Here is a tiny trained network, its code and every weight. The questions are about switching its units off for an input and a class, where a switched-off unit gives its printed mean instead of its output.

import numpy as np


def w(rows, s, z=0):
    codes = np.array(rows[::2]) - 128.0
    scale = np.full(codes.shape[1], s)
    scale[-1] = z or s
    return codes * scale


def f(y):
    return np.maximum(y, 0)


def log_softmax(a):
    a = a - a.max(-1, keepdims=True)
    return a - np.log(np.exp(a).sum(-1, keepdims=True))


def net(x, mask):
    res = np.array(x, float).reshape(1, 8) / 4 @ E
    y = f(res @ A[0][:, :-1].T + A[0][:, -1])
    res = res + np.where(mask, y, B[0][:, -1]) @ B[0][:, :-1]
    return log_softmax(res[-1] @ U[:, :-1].T + U[:, -1])


A, B = {}, {}
E = w([
[118,183,92,220,203,217,80,111,111,192,196,68],'x0',
[199,112,195,187,54,130,81,206,49,112,85,136],'x1',
[105,83,142,208,151,122,99,115,231,185,189,176],'x2',
[142,136,253,122,147,58,85,164,185,150,157,100],'x3',
[129,141,151,127,201,172,92,163,100,101,28,167],'x4',
[175,116,55,173,83,122,111,143,218,59,140,126],'x5',
[189,205,119,175,145,2,202,200,89,82,141,85],'x6',
[43,56,111,166,116,141,116,169,52,196,148,212],'x7',
],0.0094)
A[0] = w([
[120,72,98,135,159,130,127,109,111,158,131,153,110],'N0',
[115,117,74,122,104,117,97,167,81,107,129,164,43],'N1',
[74,110,159,87,181,105,96,131,131,116,50,177,137],'N2',
[102,155,139,127,164,205,82,56,161,105,140,116,135],'N3',
[138,169,107,80,155,129,176,148,106,112,150,101,93],'N4',
[161,164,166,128,160,94,132,63,189,150,132,95,127],'N5',
[129,234,104,81,176,107,214,84,94,137,122,48,125],'N6',
[152,125,157,162,174,124,131,131,101,103,119,135,60],'N7',
[108,105,127,55,84,137,174,110,159,96,122,134,133],'N8',
[162,116,125,148,116,104,141,154,113,52,128,112,72],'N9',
[148,150,108,121,146,119,155,128,96,157,151,117,2],'N10',
[162,154,93,150,84,127,144,146,146,99,131,127,94],'N11',
[71,107,129,153,153,110,125,106,180,169,222,148,102],'N12',
[227,156,236,111,106,88,99,173,118,126,139,51,139],'N13',
[109,108,120,16,76,118,164,103,157,89,116,121,144],'N14',
[75,83,202,80,210,123,134,156,142,109,52,189,130],'N15',
[135,106,103,24,84,98,155,111,157,95,123,146,119],'N16',
[82,109,127,188,129,116,137,86,176,142,202,95,133],'N17',
[42,70,179,89,158,193,83,54,79,246,128,140,107],'N18',
[138,137,164,142,112,99,67,153,101,60,128,83,93],'N19',
[86,134,121,73,204,224,38,76,191,132,127,98,167],'N20',
[108,97,143,145,91,144,131,133,132,99,78,139,111],'N21',
[61,129,107,130,158,88,96,114,192,170,217,154,171],'N22',
],0.011,0.0056)
B[0] = w([
[120,95,144,141,158,132,96,116,142,115,154,103,171],'N0',
[173,110,140,108,157,128,154,163,184,103,128,149,168],'N1',
[156,94,180,87,199,190,146,103,125,89,79,177,191],'N2',
[115,169,89,108,113,126,123,193,180,95,163,166,202],'N3',
[106,127,122,111,156,139,140,79,57,141,113,105,185],'N4',
[204,142,147,53,106,100,145,135,189,109,148,126,199],'N5',
[113,110,165,104,236,134,218,84,56,114,165,103,250],'N6',
[153,150,104,121,108,102,114,131,111,122,158,131,154],'N7',
[124,138,118,158,126,140,111,89,42,153,67,181,186],'N8',
[109,110,168,149,122,124,84,117,102,123,140,150,194],'N9',
[124,112,134,121,147,138,150,117,112,97,121,100,145],'N10',
[115,117,137,148,134,163,120,106,88,93,110,132,181],'N11',
[154,2,147,144,206,106,166,146,165,144,143,84,208],'N12',
[222,180,194,107,116,157,65,132,156,104,223,178,253],'N13',
[105,140,80,196,127,105,106,76,35,137,94,148,208],'N14',
[147,163,125,61,203,233,166,88,142,79,97,213,206],'N15',
[112,139,109,195,86,155,123,91,60,181,72,129,201],'N16',
[121,68,137,95,156,110,156,140,192,157,130,162,200],'N17',
[53,79,129,215,162,137,35,127,97,186,180,174,252],'N18',
[157,147,193,96,114,133,111,130,90,159,157,128,190],'N19',
[129,184,49,97,135,110,46,226,173,37,246,105,241],'N20',
[143,130,134,122,140,136,120,83,113,184,153,172,163],'N21',
[123,44,174,113,166,108,214,128,135,151,149,84,218],'N22',
],0.01,0.017)
U = w([
[50,100,102,207,124,146,67,99,50,149,126,186,197],'0',
[172,111,206,95,194,138,156,114,140,110,174,143,224],'1',
[194,215,108,83,89,145,101,156,214,59,144,164,144],'2',
[173,178,172,171,1,84,61,121,103,153,152,130,3],'3',
[161,75,156,118,138,128,227,57,132,166,58,150,59],'4',
[40,176,168,136,88,131,145,123,158,120,61,65,29],'5',
[85,171,72,136,150,97,215,105,51,94,115,44,165],'6',
[95,73,89,146,130,74,134,194,238,155,172,83,104],'7',
],0.0099,0.0035)

Each question gives the input, the list of numbers given to net, and the class t.
The units are the neurons (one row each of A and B). Each row of codes is followed by its name. A weight is (code - 128) times the scale printed after its matrix; where a second scale follows, it is the last column's (A, B and U).
mask holds one flag per neuron, in row order. A switched-off neuron (its flag False) gives its mean, the last column of its row in B, instead of its output. The means were averaged over made-up inputs and are rounded, as every weight is.
A unit's drop is (log p(t) with every unit on - log p(t) with that unit switched off) / (log p(t) with every unit on - log p(t) with every unit switched off).
The circuit of an input: a set's keep is (log p(t) with only the set's units on - log p(t) with every unit switched off) / (log p(t) with every unit on - log p(t) with every unit switched off). Starting from the 12 units with the biggest drops (on a tie, the unit counted first), units are removed one at a time, each time the one whose removal leaves the highest keep (on an exact tie, the one counted first), for as long as the keep stays at least 0.8.
units of the circuit, in order: the units of the circuit, biggest drop first
most important unit: the unit with the biggest drop
k most important neurons: the k neurons with the biggest drops, biggest first
drop of u: that unit's drop, to one decimal
input [-4,4,-5,2,-6,5,0,7], class 3: units of the circuit, in order -> (N6; N15)
input [-2,1,6,-5,-3,-4,-4,2], class 0: most important unit -> N18
input [2,-1,6,1,4,-8,-8,-6], class 7: 2 most important neurons -> (N18; N20)
input [7,-1,-4,-6,-5,-7,3,2], class 6: units of the circuit, in order -> (N6; N13)
input [5,7,5,6,0,0,8,2], class 3: 3 most important neurons -> (N6; N15; N2)
input [-7,-6,2,0,2,0,8,0], class 4: 2 most important neurons -> (N20; N18)
input [-6,-6,-3,3,-2,3,1,-8], class 6: 4 most important neurons -> (N18; N6; N5; N14)
input [-7,-2,-3,2,6,-3,-1,-6], class 4: 2 most important neurons -> (N16; N14)
input [-2,-7,-7,-2,5,-4,3,6], class 4: 2 most important neurons -> (N20; N2)
input [7,1,8,-1,8,-1,-8,7], class 7: 2 most important neurons -> (N20; N12)
input [-6,-6,6,-7,1,-5,7,7], class 4: 2 most important neurons -> (N20; N13)
input [-5,-4,-6,-7,6,3,4,2], class 6: 3 most important neurons -> (N18; N6; N13)
input [-8,1,-6,0,1,-3,6,-4], class 0: 2 most important neurons -> (N14; N16)
input [3,8,0,-4,5,-6,-7,-1], class 0: units of the circuit, in order -> (N18)
input [5,-1,4,8,1,-1,0,-6], class 2: 2 most important neurons -> (N20; N13)
input [-6,-8,6,-7,-1,5,7,1], class 4: 2 most important neurons -> (N18; N20)
input [-1,-7,5,-4,-3,2,8,4], class 4: 2 most important neurons -> (N20; N13)
input [-3,-6,-3,4,-6,-8,6,3], class 4: drop of N20 -> 0.5
input [2,-2,3,-4,2,4,-1,-5], class 2: drop of N18 -> 0.1
input [-4,4,-7,-2,-1,7,-2,-4], class 0: most important unit -> N14
input [-4,5,4,4,5,-8,-6,5], class 0: drop of N18 -> 4.7
input [2,8,-2,-4,3,6,6,-6], class 3: drop of N12 -> 0.2
